Here is a tiny trained network, its code and every weight. The questions are about switching its units off for an input and a target symbol, where a switched-off unit gives its printed mean instead of its output.

import numpy as np


def w(rows, s, z=0):
    codes = np.array(rows[::2]) - 128.0
    scale = np.full(codes.shape[1], s)
    scale[-1] = z or s
    return codes * scale


def f(y):
    return y / 2 * (1 + np.tanh(0.7978845608 * (y + 0.044715 * y**3)))


def softmax(a):
    e = np.exp(a - a.max(-1, keepdims=True))
    return e / e.sum(-1, keepdims=True)


def log_softmax(a):
    a = a - a.max(-1, keepdims=True)
    return a - np.log(np.exp(a).sum(-1, keepdims=True))


def net(x, mask):
    ids = ['ΛΣΨαβγδεηθπτφ'.index(c) for c in x.split()]
    T = len(ids)
    res = E[ids] + P[:T]
    u = 0
    for l in range(2):
        r = res
        for j in range(2):
            rows = slice(3 * j, 3 * j + 3)
            q, k, v = (r @ M[l][rows].T for M in (Q, K, V))
            z = softmax(np.where(np.tri(T) > 0, q @ k.T / 3**0.5, -1e9)) @ v
            o = O[l][rows]
            res = res + np.where(mask[u + j], z, o[:, -1]) @ o[:, :-1]
        u += 2
        y = f(res @ A[l][:, :-1].T + A[l][:, -1])
        res = res + np.where(mask[u : u + 8], y, B[l][:, -1]) @ B[l][:, :-1]
        u += 8
    return log_softmax(res[-1] @ U[:, :-1].T + U[:, -1])


Q, K, V, O, A, B = {}, {}, {}, {}, {}, {}
E = w([
[164,115,131,98,177,92,105,181],'Λ',
[167,118,118,117,168,73,125,155],'Σ',
[219,143,91,74,195,157,139,125],'Ψ',
[155,143,111,70,186,127,103,138],'α',
[51,174,190,195,120,177,198,201],'β',
[191,158,100,98,131,92,138,132],'γ',
[196,66,167,175,185,180,68,165],'δ',
[111,199,49,85,79,116,34,2],'ε',
[76,110,118,76,167,86,97,154],'η',
[174,102,27,61,167,151,227,73],'θ',
[208,138,147,135,123,61,113,170],'π',
[174,105,114,127,235,107,129,154],'τ',
[88,121,67,100,110,35,159,131],'φ',
],0.012)
P = w([
[157,138,209,60,202,2,134,98],'0',
[195,222,175,26,133,150,123,99],'1',
[153,96,58,93,53,194,144,114],'2',
[183,126,61,184,35,139,104,176],'3',
[127,138,98,151,50,127,81,143],'4',
[95,128,31,159,60,149,105,135],'5',
[104,119,48,165,54,151,125,145],'6',
[113,118,78,214,76,108,83,147],'7',
[95,150,61,176,101,149,101,114],'8',
[140,137,115,198,105,142,107,124],'9',
[105,117,86,201,157,171,135,146],'10',
[111,142,183,179,54,124,94,119],'11',
[85,144,81,236,146,142,103,131],'12',
[117,156,178,182,60,136,76,101],'13',
],0.006)
Q[0] = w([
[66,116,109,190,108,112,144,41],'L0H0',
[57,229,107,186,67,91,126,109],'L0H0',
[143,217,55,15,168,130,71,178],'L0H0',
[114,180,161,125,100,178,125,55],'L0H1',
[61,137,48,45,150,166,165,31],'L0H1',
[138,108,116,3,176,140,202,187],'L0H1',
],0.0047)
K[0] = w([
[188,143,54,155,123,88,76,29],'L0H0',
[79,137,183,160,78,130,75,38],'L0H0',
[189,98,204,130,240,199,41,182],'L0H0',
[184,94,162,174,203,82,161,200],'L0H1',
[192,130,70,102,176,63,130,148],'L0H1',
[80,192,3,64,60,76,30,77],'L0H1',
],0.0047)
V[0] = w([
[174,39,253,130,149,107,138,130],'L0H0',
[70,141,94,210,42,132,113,63],'L0H0',
[120,106,64,164,56,155,94,83],'L0H0',
[136,160,175,173,149,148,221,163],'L0H1',
[133,137,135,75,139,28,176,37],'L0H1',
[132,215,87,40,135,61,109,84],'L0H1',
],0.0068)
O[0] = w([
[90,5,71,188,106,2,28,137,132],'L0H0',
[145,162,173,18,221,178,157,91,5],'L0H0',
[199,215,144,96,223,152,97,196,138],'L0H0',
[40,85,166,138,126,195,157,69,28],'L0H1',
[122,119,42,159,52,81,186,90,125],'L0H1',
[158,149,144,147,26,30,145,141,200],'L0H1',
],0.0064,0.0028)
A[0] = w([
[254,75,121,84,198,93,243,209,232],'L0N0',
[196,37,212,226,161,185,53,184,204],'L0N1',
[126,116,54,149,188,51,130,131,218],'L0N2',
[178,45,42,114,131,99,109,2,60],'L0N3',
[126,66,32,49,52,64,46,87,41],'L0N4',
[66,105,169,198,77,126,171,175,121],'L0N5',
[135,85,64,181,115,38,111,183,147],'L0N6',
[79,80,74,147,59,133,162,201,254],'L0N7',
],0.0052,0.0038)
B[0] = w([
[118,179,119,120,80,85,70,132,207],'L0N0',
[44,153,51,84,56,189,133,144,254],'L0N1',
[167,141,141,57,104,118,120,82,198],'L0N2',
[83,182,164,147,128,98,93,173,161],'L0N3',
[105,115,186,173,99,63,138,133,179],'L0N4',
[138,196,204,149,177,161,158,112,128],'L0N5',
[120,116,138,54,90,122,139,59,209],'L0N6',
[186,253,139,127,140,133,102,48,194],'L0N7',
],0.0072,0.007)
Q[1] = w([
[174,171,114,195,189,144,3,134],'L1H0',
[180,141,178,254,50,60,116,133],'L1H0',
[151,73,125,179,76,48,128,66],'L1H0',
[144,242,103,106,68,155,50,107],'L1H1',
[215,88,200,214,96,142,94,134],'L1H1',
[100,172,90,39,113,69,111,96],'L1H1',
],0.0057)
K[1] = w([
[112,234,153,155,74,96,155,88],'L1H0',
[177,117,115,81,115,33,77,2],'L1H0',
[224,103,144,110,119,83,75,78],'L1H0',
[133,210,214,161,203,188,200,134],'L1H1',
[188,119,175,83,169,93,110,108],'L1H1',
[103,188,145,166,134,146,186,147],'L1H1',
],0.0069)
V[1] = w([
[124,129,139,118,154,87,205,87],'L1H0',
[128,96,68,107,145,150,137,179],'L1H0',
[117,146,179,154,160,146,202,149],'L1H0',
[77,141,192,130,106,64,159,139],'L1H1',
[146,99,1,65,77,65,125,105],'L1H1',
[120,76,79,75,93,144,69,129],'L1H1',
],0.0079)
O[1] = w([
[170,127,207,140,2,51,54,99,119],'L1H0',
[89,102,193,147,245,113,143,112,44],'L1H0',
[63,95,113,166,39,146,82,182,3],'L1H0',
[158,64,58,94,39,105,103,94,136],'L1H1',
[175,215,132,195,112,103,47,97,255],'L1H1',
[123,238,89,165,205,84,121,139,179],'L1H1',
],0.0064,0.0099)
A[1] = w([
[141,182,78,136,195,111,161,87,241],'L1N0',
[115,140,154,129,221,1,83,165,164],'L1N1',
[93,95,152,64,195,103,152,190,189],'L1N2',
[124,158,96,64,131,82,223,182,133],'L1N3',
[161,62,204,101,106,148,170,79,4],'L1N4',
[197,104,145,68,111,49,92,87,67],'L1N5',
[75,128,98,134,55,89,114,73,238],'L1N6',
[177,120,185,105,71,62,113,97,254],'L1N7',
],0.0064,0.0026)
B[1] = w([
[144,85,185,76,104,224,96,118,225],'L1N0',
[193,125,167,201,2,55,46,154,162],'L1N1',
[173,131,129,176,36,101,70,130,133],'L1N2',
[171,97,194,133,113,105,42,197,137],'L1N3',
[76,98,27,217,52,109,144,124,130],'L1N4',
[46,69,146,105,168,167,209,122,242],'L1N5',
[196,125,194,135,184,109,72,240,220],'L1N6',
[107,89,119,112,218,154,114,115,253],'L1N7',
],0.0062,0.013)
U = w([
[206,156,161,175,55,59,14,213,176],'Λ',
[103,130,126,168,129,140,124,116,29],'Σ',
[73,136,105,148,131,123,139,115,125],'Ψ',
[88,137,118,137,164,120,129,152,58],'α',
[83,80,139,147,92,157,108,119,106],'β',
[80,142,122,135,110,137,120,114,46],'γ',
[110,126,120,66,233,254,157,75,253],'δ',
[87,139,148,96,117,148,141,186,96],'ε',
[96,136,128,152,149,132,118,135,13],'η',
[82,129,138,137,118,143,128,135,93],'θ',
[82,148,92,146,138,111,119,138,49],'π',
[168,213,81,141,44,181,108,69,165],'τ',
[109,126,122,171,132,142,126,124,45],'φ',
],0.0048,0.0037)

Each question gives the input, a string of symbols that net reads in full, and the target symbol t.
The units are the heads (3 rows each of Q, K, V and O) and the neurons (one row each of A and B). Each row of codes is followed by its name. A weight is (code - 128) times the scale printed after its matrix; where a second scale follows, it is the last column's (O, A, B and U).
mask holds one flag per unit, layer by layer, with each layer's heads first. A switched-off unit (its flag False) gives its mean, the last column of its rows in O or B, instead of its output. The means were averaged over made-up inputs and are rounded, as every weight is.
A unit's drop is (log p(t) with every unit on - log p(t) with that unit switched off) / (log p(t) with every unit on - log p(t) with every unit switched off).
The circuit of an input: a set's keep is (log p(t) with only the set's units on - log p(t) with every unit switched off) / (log p(t) with every unit on - log p(t) with every unit switched off). Starting from the 12 units with the biggest drops (on a tie, the unit counted first), units are removed one at a time, each time the one whose removal leaves the highest keep (on an exact tie, the one counted first), for as long as the keep stays at least 0.8.
circuit, biggest first: the units of the circuit, biggest drop first
most important unit: the unit with the biggest drop
k most important neurons: the k neurons with the biggest drops, biggest first
k most important neurons of layer l: the k neurons of layer l with the biggest drops, biggest first
which heads matter: for each layer, one digit per head in row order, 1 if its drop is at least 0.15 and else 0, layers parted by /
drop of u: that unit's drop, to one decimal
input α τ δ δ ε ε Σ ε Σ δ ε, target δ: which heads matter => 11 / 10
input φ ε δ ε τ δ, target τ: most important unit => L0H1
input φ ε δ θ δ α ε γ Ψ, target Λ: circuit, biggest first => L0H1; L0N1
input τ θ γ, target Λ: 2 most important neurons => L1N6; L0N4
input δ δ θ η δ ε η η Ψ, target Λ: which heads matter => 01 / 01
input θ δ ε θ δ θ δ η τ π γ Ψ φ δ, target δ: circuit, biggest first => L0N1; L1H0; L0H1; L1N1
input ε ε γ ε θ δ γ ε τ ε, target δ: which heads matter => 10 / 00
input δ δ γ, target Λ: circuit, biggest first => L1H1; L0H0
input δ δ Ψ δ ε α δ δ η γ ε γ φ, target Λ: 3 most important neurons of layer 1 => L1N1; L1N5; L1N3
input θ θ τ η π θ δ τ δ δ δ β, target δ: circuit, biggest first => L0H1; L1N1
input ε ε δ Ψ θ, target Λ: 2 most important neurons => L1N6; L0N0
input δ δ δ ε φ Ψ θ δ α, target Λ: 4 most important neurons => L1N1; L0N1; L1N5; L1N7
input δ δ δ δ Σ η, target Λ: circuit, biggest first => L1N1; L1H1; L0H0
input δ γ δ ε Ψ η, target Λ: most important neuron of layer 1 => L1N1
input δ ε Σ, target Λ: 2 most important neurons of layer 1 => L1N6; L1N1
input τ τ ε, target Λ: 2 most important neurons => L1N6; L0N4
input θ γ α, target Λ: which heads matter => 01 / 11
input δ π θ δ δ θ θ δ δ δ θ β, target δ: which heads matter => 01 / 00
input ε ε η θ α ε δ δ τ, target Λ: 3 most important neurons => L1N1; L0N0; L0N7
input ε δ δ ε ε δ θ, target Λ: most important neuron => L1N3
input δ α δ δ δ ε θ τ δ γ Ψ δ, target δ: which heads matter => 01 / 10
input γ δ τ ε, target Λ: 2 most important neurons of layer 0 => L0N4; L0N1
input Ψ δ π δ ε φ, target Λ: 3 most important neurons of layer 1 => L1N6; L1N1; L1N3
input θ δ δ δ Σ α ε ε θ δ τ, target Λ: 4 most important neurons of layer 1 => L1N1; L1N5; L1N7; L1N3
input θ θ φ Ψ γ Σ θ δ δ, target τ: drop of L1N7 => 0.4
